In the rows, zero is written as 128.
Facts:
q11 {β=klusto, ω=q57}
q125 {β=lozul, ω=q723 q991}
q13 {β=zonu, ω=q925}
q144 {β=gifa, ω=q202 q798}
q156 {β=gifa, ω=q757 q925 q913 q216}
q169 {β=fludonor}
q17 {β=gifa, ω=q653}
q177 {β=gifa, ω=q202}
q178 {β=gifa, ω=q925 q461}
q179 {β=lozul, ω=q745 q337}
q191 {β=geflukluk, ω=q925}
q199 {β=gifa, ω=q430}
q202 {β=lozul, ω=q701 q376}
q208 {β=geflukluk, ω=q870}
q21 {β=lozul}
q216 {β=gifa, ω=q761}
q230 {β=zonu, ω=q388}
q238 {β=geflukluk, ω=q509}
q248 {β=zonu, ω=q745}
q251 {β=gifa, ω=q653}
q263 {β=gifa, ω=q17}
q265 {β=gifa, ω=q926}
q286 {β=gifa, ω=q653}
q289 {β=lozul}
q292 {β=gifa}
q293 {β=gifa, ω=q925 q653}
q300 {β=daba, ω=q17}
q337 {β=klusto, ω=q767}
q338 {β=lozul, ω=q353 q913}
q353 {β=lozul, ω=q991}
q375 {β=klusto, ω=q926}
q376 {β=gifa, ω=q653 q913}
q388 {β=gifa, ω=q286}
q410 {β=lozul, ω=q546 q21}
q420 {β=geflukluk, ω=q925 q902 q653}
q423 {β=gifa, ω=q653 q761 q45 q216}
q430 {β=gifa, ω=q925}
q444 {β=gifa, ω=q701}
q447 {β=geflukluk}
q45 {β=gifa, ω=q761}
q461 {β=daba}
q478 {β=lozul, ω=q60}
q480 {β=geflukluk, ω=q251}
q482 {β=gifa, ω=q653}
q493 {β=gifa}
q500 {β=gifa, ω=q745 q817 q925}
q508 {β=klusto, ω=q423}
q509 {β=gifa, ω=q701}
q518 {β=gifa, ω=q977}
q525 {β=gifa, ω=q11 q410 q594}
q527 {β=geflukluk, ω=q238}
q537 {β=daba, ω=q701 q731 q625 q202}
q546 {β=klusto, ω=q509}
q556 {β=gifa, ω=q925}
q57 {β=gifa}
q591 {β=geflukluk, ω=q286 q251}
q594 {β=zonu, ω=q292}
q60 {β=lozul}
q605 {β=gifa, ω=q208 q248 q685}
q613 {β=lozul, ω=q13}
q623 {β=gifa, ω=q388}
q625 {β=gifa, ω=q509}
q626 {β=gifa, ω=q238 q817 q780}
q632 {β=klusto, ω=q925 q913 q376}
q650 {β=gifa, ω=q925 q500 q991}
q653 {β=gifa}
q658 {β=daba, ω=q925}
q66 {β=klusto, ω=q286 q178}
q670 {β=gifa, ω=q286}
q685 {β=lozul, ω=q11 q191 q178}
q687 {β=gifa, ω=q761}
q701 {β=lozul, ω=q925}
q717 {β=gifa, ω=q208}
q723 {β=gifa, ω=q430}
q729 {β=klusto}
q731 {β=klusto}
q735 {β=daba}
q745 {β=daba, ω=q653}
q757 {β=klusto}
q761 {β=lozul, ω=q701}
q767 {β=gifa, ω=q632}
q780 {β=geflukluk}
q798 {β=geflukluk, ω=q208}
q817 {β=gifa, ω=q653}
q826 {β=klusto, ω=q238}
q836 {β=gifa, ω=q509 q410}
q870 {β=klusto}
q872 {β=lozul, ω=q17}
q875 {β=geflukluk, ω=q430 q757}
q877 {β=fludonor, ω=q286 q376}
q879 {β=fludonor, ω=q798}
q901 {β=geflukluk, ω=q527 q613}
q902 {β=zonu}
q913 {β=gifa, ω=q653}
q925 {β=gifa}
q926 {β=daba, ω=q933}
q933 {β=geflukluk, ω=q293}
q934 {β=daba, ω=q925 q761}
q940 {β=zonu}
q941 {β=gifa, ω=q480}
q974 {β=lozul, ω=q613}
q977 {β=gifa, ω=q745}
q991 {β=gifa, ω=q388 q934}

Known rows:
149	141	117	121	171	153	139	127	154	101	138	138	115	144	103	142	140	131	138	154	105	122	134	173	123	121	109	82	104	105	104	127	117	146	118	120	134	204	105	134	202	133	132	113	106	129	112	134	122	148	126	103	154	147: q658
117	144	126	88	128	148	152	105	119	128	143	122	121	134	104	146	128	127	159	158	99	130	159	139	143	119	119	84	129	97	101	116	132	163	132	116	136	170	131	136	177	137	99	160	102	125	137	113	123	143	123	114	162	168: q875
104	157	141	110	141	149	134	124	119	124	176	144	140	126	111	148	135	131	146	133	108	125	128	137	144	116	98	80	130	101	88	130	125	157	155	139	139	187	126	107	182	143	140	157	87	144	123	124	95	125	111	124	135	171: q21
129	145	140	108	142	149	122	119	124	135	153	129	131	146	102	147	128	149	136	141	111	137	139	143	131	135	109	83	121	101	90	119	129	162	142	117	138	173	112	123	184	147	141	145	84	140	131	116	131	126	107	99	145	170: q926
123	149	138	103	144	151	132	117	118	128	159	126	134	141	98	149	132	147	142	145	118	129	138	140	124	136	109	81	127	99	98	114	121	159	138	118	126	179	130	122	183	146	134	154	84	128	127	108	125	131	116	107	136	174: q375
124	134	139	86	130	156	146	110	113	129	150	116	138	147	96	151	130	151	147	153	105	133	155	144	133	131	115	95	137	85	94	113	125	143	132	107	131	169	129	132	172	147	110	165	88	136	145	111	121	135	118	106	145	172: q527
123	131	143	91	112	152	142	100	114	136	146	115	135	141	92	137	120	166	161	153	100	135	155	133	136	134	119	117	129	88	106	107	129	156	122	110	131	161	144	146	172	147	128	164	85	131	154	109	132	139	124	99	148	166: q238
121	149	131	97	136	144	129	108	114	137	153	125	130	128	102	140	130	140	149	148	110	130	143	133	130	138	114	78	124	111	99	113	126	170	135	126	129	169	146	126	188	147	133	148	88	123	125	107	134	136	117	107	147	172: q826
131	129	151	115	126	134	138	105	141	147	156	122	137	116	89	130	120	162	146	149	110	139	134	135	123	135	119	112	110	109	115	121	125	164	125	124	128	178	131	134	187	141	154	133	99	141	143	127	136	135	115	93	151	155: q444
121	143	130	85	125	141	137	117	108	125	146	126	126	150	89	144	126	143	154	160	106	133	162	124	142	130	111	100	135	81	98	93	133	154	133	109	129	161	121	151	167	140	121	160	95	124	143	103	127	145	124	110	139	167: q591
143	131	118	129	146	145	154	102	156	132	135	129	110	111	105	140	132	130	151	157	96	125	139	159	123	125	120	93	103	123	120	133	114	169	121	132	128	197	134	129	202	132	134	114	114	137	126	138	131	144	129	106	169	143: q934
129	124	149	117	116	130	156	89	143	169	157	117	130	96	94	137	120	151	145	155	108	141	137	137	114	133	132	99	115	124	117	132	118	174	135	135	125	185	145	118	190	136	141	133	107	158	147	139	130	128	117	108	165	155: q216
124	144	139	93	133	140	139	104	129	149	152	124	125	132	97	144	127	132	144	152	108	129	151	136	132	125	121	84	120	110	97	115	145	169	141	119	140	167	127	139	182	140	112	150	105	129	139	112	128	140	113	104	164	172: q879
131	148	134	97	138	133	123	112	120	151	144	126	117	139	97	142	125	129	135	153	112	139	157	135	136	137	120	65	123	113	97	108	145	180	142	115	138	161	111	141	187	141	121	147	96	125	129	109	147	140	108	99	154	177: q670
102	153	147	100	146	144	144	126	115	119	176	133	148	128	108	144	133	131	146	140	116	128	124	134	137	117	102	76	126	97	92	129	122	156	154	134	137	188	122	108	184	141	134	160	86	135	119	119	96	128	110	121	141	172: q870
127	155	133	111	143	155	124	118	120	133	156	137	126	138	102	157	133	145	139	141	114	125	143	141	128	139	106	81	131	105	91	110	119	158	145	121	126	179	129	122	181	151	141	151	86	140	128	111	121	128	121	115	131	172: q872
122	142	137	104	135	132	132	110	128	151	152	126	120	131	100	139	123	132	141	149	109	138	148	137	134	130	121	74	118	115	101	117	137	178	142	123	139	169	116	132	189	136	123	146	101	131	131	116	141	137	112	102	160	170: q941
103	146	149	93	134	130	150	112	131	140	168	133	136	117	105	140	126	117	145	146	107	131	142	129	143	110	115	77	120	110	94	126	149	164	155	137	150	177	120	126	180	133	112	155	110	137	133	124	104	139	108	115	161	170: q169
102	153	138	98	124	135	136	117	122	117	158	144	143	121	108	136	120	128	151	144	97	135	135	123	152	110	98	96	123	102	91	122	149	154	155	142	158	169	122	126	180	138	130	139	106	151	137	124	91	138	108	124	153	153: q902

Rows:
No name comes twice in this set of rows, the named rows included.
137	125	149	132	122	164	153	86	140	158	161	124	139	100	97	151	131	178	150	147	106	127	128	150	103	143	122	122	123	118	117	134	93	159	124	132	109	193	174	105	186	148	164	136	90	169	151	137	117	117	129	111	145	152 -> q761
128	147	136	92	133	137	133	106	125	153	147	125	118	138	93	149	129	129	137	156	110	131	161	134	130	134	120	77	122	108	96	104	148	167	141	116	136	164	120	145	177	139	108	150	106	127	138	109	136	142	115	104	155	173 -> q877
136	145	140	97	146	142	110	123	119	140	146	123	128	168	94	146	126	149	123	147	121	141	151	141	129	145	113	70	125	97	88	100	142	159	137	103	138	161	96	141	182	146	125	149	82	126	129	104	152	137	100	90	142	182 -> q388
134	124	151	115	117	141	145	83	140	173	148	111	129	107	97	137	120	163	147	151	105	139	142	142	114	139	135	100	111	125	117	131	123	179	124	122	126	174	152	126	190	144	137	139	100	147	149	128	149	128	113	90	169	163 -> q509
124	146	144	107	124	146	128	103	118	141	155	123	134	134	92	138	127	161	158	148	112	129	138	132	127	141	111	106	120	103	114	108	120	170	130	120	122	169	147	132	184	148	151	153	81	126	137	105	137	133	124	99	141	169 -> q546
136	134	107	87	143	133	160	118	131	110	143	133	111	123	91	152	134	124	144	176	106	135	164	138	128	122	113	82	134	98	101	102	121	137	133	122	122	185	122	143	180	127	111	129	122	134	132	125	109	154	139	136	148	143 -> q420
123	148	129	109	157	127	145	130	154	90	150	145	135	122	101	117	125	118	149	153	103	131	125	156	142	102	103	84	102	108	113	133	135	151	130	141	152	200	103	138	201	119	128	109	119	123	110	133	103	159	122	115	163	137 -> q925
147	143	111	132	154	163	153	102	160	123	134	139	104	113	106	143	138	131	157	158	95	108	137	171	123	122	120	94	105	123	128	132	104	166	109	131	122	209	153	132	206	135	134	115	116	127	120	132	126	149	145	113	162	141 -> q701
117	148	128	101	131	96	149	124	124	148	169	138	108	99	88	155	127	107	124	166	118	149	153	105	128	125	107	57	134	119	94	103	132	164	173	144	125	180	93	123	173	121	131	137	126	153	134	131	106	133	119	145	140	154 -> q653
104	151	139	105	127	138	140	121	126	123	165	142	137	128	108	137	126	131	154	141	96	133	140	128	152	111	99	103	117	96	88	121	147	156	155	134	151	173	113	130	172	140	138	151	102	144	138	129	94	135	112	111	147	158 -> q940
144	143	101	112	161	152	152	113	156	107	124	139	103	133	110	147	140	112	153	164	88	113	153	170	137	112	117	89	99	110	107	124	134	154	120	121	143	194	117	146	198	135	110	116	122	126	124	129	119	155	131	107	172	144 -> q13
124	155	123	99	140	144	129	110	113	139	144	127	117	138	102	148	131	128	148	152	113	125	152	131	132	134	113	68	124	108	101	108	133	180	140	117	128	167	134	132	187	142	121	153	91	116	123	98	142	137	122	110	149	177 -> q66

Now the same things, written a new way:
Known rows:
80	120	86	92	152	121	131	129	94	156	142	170	119	119	137	140	109	77	174	126	103	111	127	75	101	134	117	114	113: q875
86	114	113	81	159	96	114	133	69	144	163	135	133	137	143	117	99	132	134	112	99	143	116	80	109	125	118	128	134: q388
91	103	105	91	165	100	122	121	87	151	161	143	134	135	135	123	104	100	120	121	100	141	87	77	110	117	115	128	114: q623
89	105	88	96	156	130	131	136	89	154	150	158	130	127	150	120	110	81	149	122	101	121	102	73	107	127	123	108	106: q125
106	102	108	89	152	133	139	131	100	152	149	176	110	127	137	125	106	129	166	123	97	116	126	75	94	122	118	125	118: q658
89	88	94	88	117	80	140	84	90	152	156	124	120	140	138	138	108	112	142	121	116	102	101	78	114	103	110	142	136: q940
98	177	133	94	102	92	145	98	82	143	139	61	121	132	122	134	147	131	147	125	110	115	153	76	123	125	111	157	142: q870
77	108	89	84	120	82	129	92	80	155	154	119	126	136	129	148	114	101	165	125	122	123	129	78	118	104	107	134	134: q447
101	103	129	95	158	110	117	95	81	141	173	127	130	141	143	119	92	124	126	114	107	155	120	81	111	105	107	137	136: q251
100	98	125	91	164	93	116	93	76	148	165	131	125	138	136	135	93	108	132	117	113	153	110	85	106	105	103	143	134: q480
72	110	106	90	130	98	131	129	86	127	153	123	129	142	149	100	80	136	190	112	103	125	158	85	125	144	113	124	125: q761
86	92	107	100	141	100	128	130	94	138	156	133	128	130	142	132	78	115	180	117	105	126	132	84	123	134	113	141	121: q45
122	41	115	96	147	137	147	108	108	149	156	162	111	132	140	137	86	98	168	125	119	130	132	79	115	84	95	122	114: q626
101	71	124	78	138	103	136	99	81	137	151	148	110	141	135	119	92	118	190	122	117	131	170	83	120	94	97	112	137: q780
105	108	111	113	145	103	144	133	107	143	151	115	129	130	122	134	91	115	188	121	108	123	137	83	128	119	106	165	111: q177
97	179	117	102	131	92	146	108	100	142	141	75	120	129	122	148	127	146	190	128	114	120	157	78	125	126	110	176	140: q798
93	100	124	84	139	112	130	96	90	135	155	137	107	136	146	112	94	137	133	114	99	125	133	80	98	121	112	115	143: q902
98	54	110	79	129	108	145	110	90	143	148	164	109	136	138	129	99	102	195	127	125	114	173	86	119	87	96	109	127: q527
91	80	102	75	137	83	151	147	77	144	143	114	134	144	119	85	115	140	157	122	115	119	132	86	143	85	101	119	110: q410

Rows:
No name comes twice in this set of rows, the named rows included.
79	87	111	94	117	95	139	122	101	127	144	93	122	140	128	112	89	109	180	118	111	114	170	84	145	126	100	139	127 -> q731
99	78	107	74	123	130	148	96	82	144	153	152	116	135	158	107	118	103	196	124	117	108	168	78	110	94	105	86	130 -> q613
92	91	97	94	160	95	125	121	87	154	154	144	123	137	137	107	96	111	95	118	104	127	71	81	112	126	120	129	121 -> q230
98	156	114	113	135	94	153	94	111	149	140	75	128	122	116	143	122	96	153	129	114	116	124	74	132	118	109	162	130 -> q879
93	124	119	65	123	95	140	132	73	144	137	100	126	140	106	86	145	142	109	122	104	119	126	76	128	102	106	116	127 -> q11
92	89	87	91	123	104	132	75	85	160	163	151	130	126	160	161	110	83	176	125	125	121	112	74	113	105	112	129	133 -> q265
116	147	133	93	125	124	145	91	99	150	146	106	105	132	129	128	133	158	129	124	108	132	129	77	99	114	111	139	140 -> q248
91	78	81	82	123	89	128	77	84	155	171	148	121	138	152	152	105	133	196	120	117	109	126	79	106	107	119	137	150 -> q926
87	88	106	93	133	96	145	132	95	135	147	120	125	138	122	113	80	126	191	120	115	116	159	85	140	105	101	145	110 -> q625
109	80	133	88	143	129	136	100	87	138	163	148	115	138	146	128	98	127	160	117	106	146	150	79	102	104	101	113	136 -> q817
105	139	113	116	134	116	151	120	114	149	146	93	124	126	120	150	103	119	174	126	110	125	132	80	126	123	108	179	111 -> q144
101	86	93	78	149	91	154	154	83	159	138	128	135	131	105	91	132	138	130	129	115	124	101	78	128	79	106	139	106 -> q525
103	100	129	110	172	113	130	123	101	147	159	125	122	128	123	126	88	77	97	120	105	146	96	77	114	117	107	135	121 -> q877

